Below are the code and all the weights of a small trained network. Each question names an input and a class and asks about switching units off, where a switched-off unit gives its printed mean instead of its output.

import numpy as np


def w(rows, s, z=0):
    codes = np.array(rows[::2]) - 128.0
    scale = np.full(codes.shape[1], s)
    scale[-1] = z or s
    return codes * scale


def f(y):
    return np.maximum(y, 0)


def log_softmax(a):
    a = a - a.max(-1, keepdims=True)
    return a - np.log(np.exp(a).sum(-1, keepdims=True))


def net(x, mask):
    res = np.array(x, float).reshape(1, 5) / 4 @ E
    y = f(res @ A[0][:, :-1].T + A[0][:, -1])
    res = res + np.where(mask, y, B[0][:, -1]) @ B[0][:, :-1]
    return log_softmax(res[-1] @ U[:, :-1].T + U[:, -1])


A, B = {}, {}
E = w([
[185,169,96,201],'x0',
[134,44,188,215],'x1',
[184,65,77,249],'x2',
[166,36,3,79],'x3',
[245,102,175,160],'x4',
],0.006)
A[0] = w([
[112,127,45,185,133],'neuron 1',
[132,153,44,22,107],'neuron 2',
[199,188,64,230,112],'neuron 3',
[160,216,159,107,125],'neuron 4',
[205,65,144,119,53],'neuron 5',
[46,69,160,95,29],'neuron 6',
[113,145,72,42,21],'neuron 7',
[115,60,95,213,243],'neuron 8',
[161,106,95,43,54],'neuron 9',
[207,121,108,222,60],'neuron 10',
[80,156,177,118,182],'neuron 11',
[251,103,146,150,139],'neuron 12',
[99,91,100,122,2],'neuron 13',
[211,100,113,122,31],'neuron 14',
[92,79,86,121,19],'neuron 15',
[90,73,94,135,14],'neuron 16',
],0.014,0.003)
B[0] = w([
[139,65,80,53,198],'neuron 1',
[135,158,25,3,251],'neuron 2',
[179,100,5,207,237],'neuron 3',
[141,245,116,164,207],'neuron 4',
[112,145,214,96,197],'neuron 5',
[236,154,121,216,194],'neuron 6',
[144,139,71,18,214],'neuron 7',
[154,20,163,68,254],'neuron 8',
[93,137,27,131,197],'neuron 9',
[151,47,127,234,235],'neuron 10',
[84,178,90,212,214],'neuron 11',
[247,150,221,118,237],'neuron 12',
[155,172,133,98,151],'neuron 13',
[136,183,203,133,185],'neuron 14',
[171,178,144,80,168],'neuron 15',
[202,153,150,84,164],'neuron 16',
],0.024,0.008)
U = w([
[189,48,91,147,235],'0',
[63,112,1,43,129],'1',
[164,85,139,74,2],'2',
[158,218,110,49,200],'3',
[166,66,110,10,132],'4',
[96,82,81,103,81],'5',
[80,206,140,150,156],'6',
[137,33,245,126,83],'7',
],0.008,0.0047)

Each question gives the input, the list of numbers given to net, and the class t.
The units are the neurons (one row each of A and B). Each row of codes is followed by its name. A weight is (code - 128) times the scale printed after its matrix; where a second scale follows, it is the last column's (A, B and U).
mask holds one flag per neuron, in row order. A switched-off neuron (its flag False) gives its mean, the last column of its row in B, instead of its output. The means were averaged over made-up inputs and are rounded, as every weight is.
A unit's drop is (log p(t) with every unit on - log p(t) with that unit switched off) / (log p(t) with every unit on - log p(t) with every unit switched off).
The circuit of an input: a set's keep is (log p(t) with only the set's units on - log p(t) with every unit switched off) / (log p(t) with every unit on - log p(t) with every unit switched off). Starting from the 12 units with the biggest drops (on a tie, the unit counted first), units are removed one at a time, each time the one whose removal leaves the highest keep (on an exact tie, the one counted first), for as long as the keep stays at least 0.8.
units of the circuit, in order: the units of the circuit, biggest drop first
unit that matters most: the unit with the biggest drop
top k neurons: the k neurons with the biggest drops, biggest first
drop of u: that unit's drop, to one decimal
input [-8,5,-8,7,-7], class 3: unit that matters most : neuron 6
input [1,-8,4,7,6], class 4: units of the circuit, in order : [neuron 12; neuron 2; neuron 1]
input [0,-5,-1,6,8], class 3: top 2 neurons : [neuron 8; neuron 14]
input [2,-5,-7,-1,-7], class 1: top 2 neurons : [neuron 2; neuron 12]
input [-1,-5,0,-1,8], class 3: top 2 neurons : [neuron 8; neuron 4]
input [3,-8,1,-6,8], class 0: top 3 neurons : [neuron 3; neuron 2; neuron 10]
input [-7,8,-5,3,-2], class 0: top 2 neurons : [neuron 6; neuron 2]
input [1,-7,-8,-2,-7], class 1: top 2 neurons : [neuron 2; neuron 12]
input [4,1,-5,3,2], class 3: top 4 neurons : [neuron 8; neuron 10; neuron 3; neuron 1]
input [5,0,1,7,-4], class 1: top 4 neurons : [neuron 12; neuron 2; neuron 9; neuron 3]
input [5,8,7,7,2], class 7: top 4 neurons : [neuron 5; neuron 8; neuron 12; neuron 14]
input [3,7,6,3,6], class 7: top 2 neurons : [neuron 5; neuron 12]
input [-6,4,-7,1,-7], class 3: top 2 neurons : [neuron 6; neuron 3]
input [-1,6,-5,8,2], class 3: units of the circuit, in order : [neuron 10]
input [-4,-3,-1,0,-6], class 1: top 2 neurons : [neuron 12; neuron 2]
input [-6,0,1,-2,-7], class 3: top 2 neurons : [neuron 10; neuron 6]
input [5,6,-5,-1,-4], class 6: drop of neuron 2 : 0.2
input [-3,-4,7,5,-3], class 4: drop of neuron 11 : 0.4
input [6,-2,-4,3,-2], class 1: drop of neuron 2 : 0.0
input [-7,0,-3,4,7], class 3: units of the circuit, in order : [neuron 8]
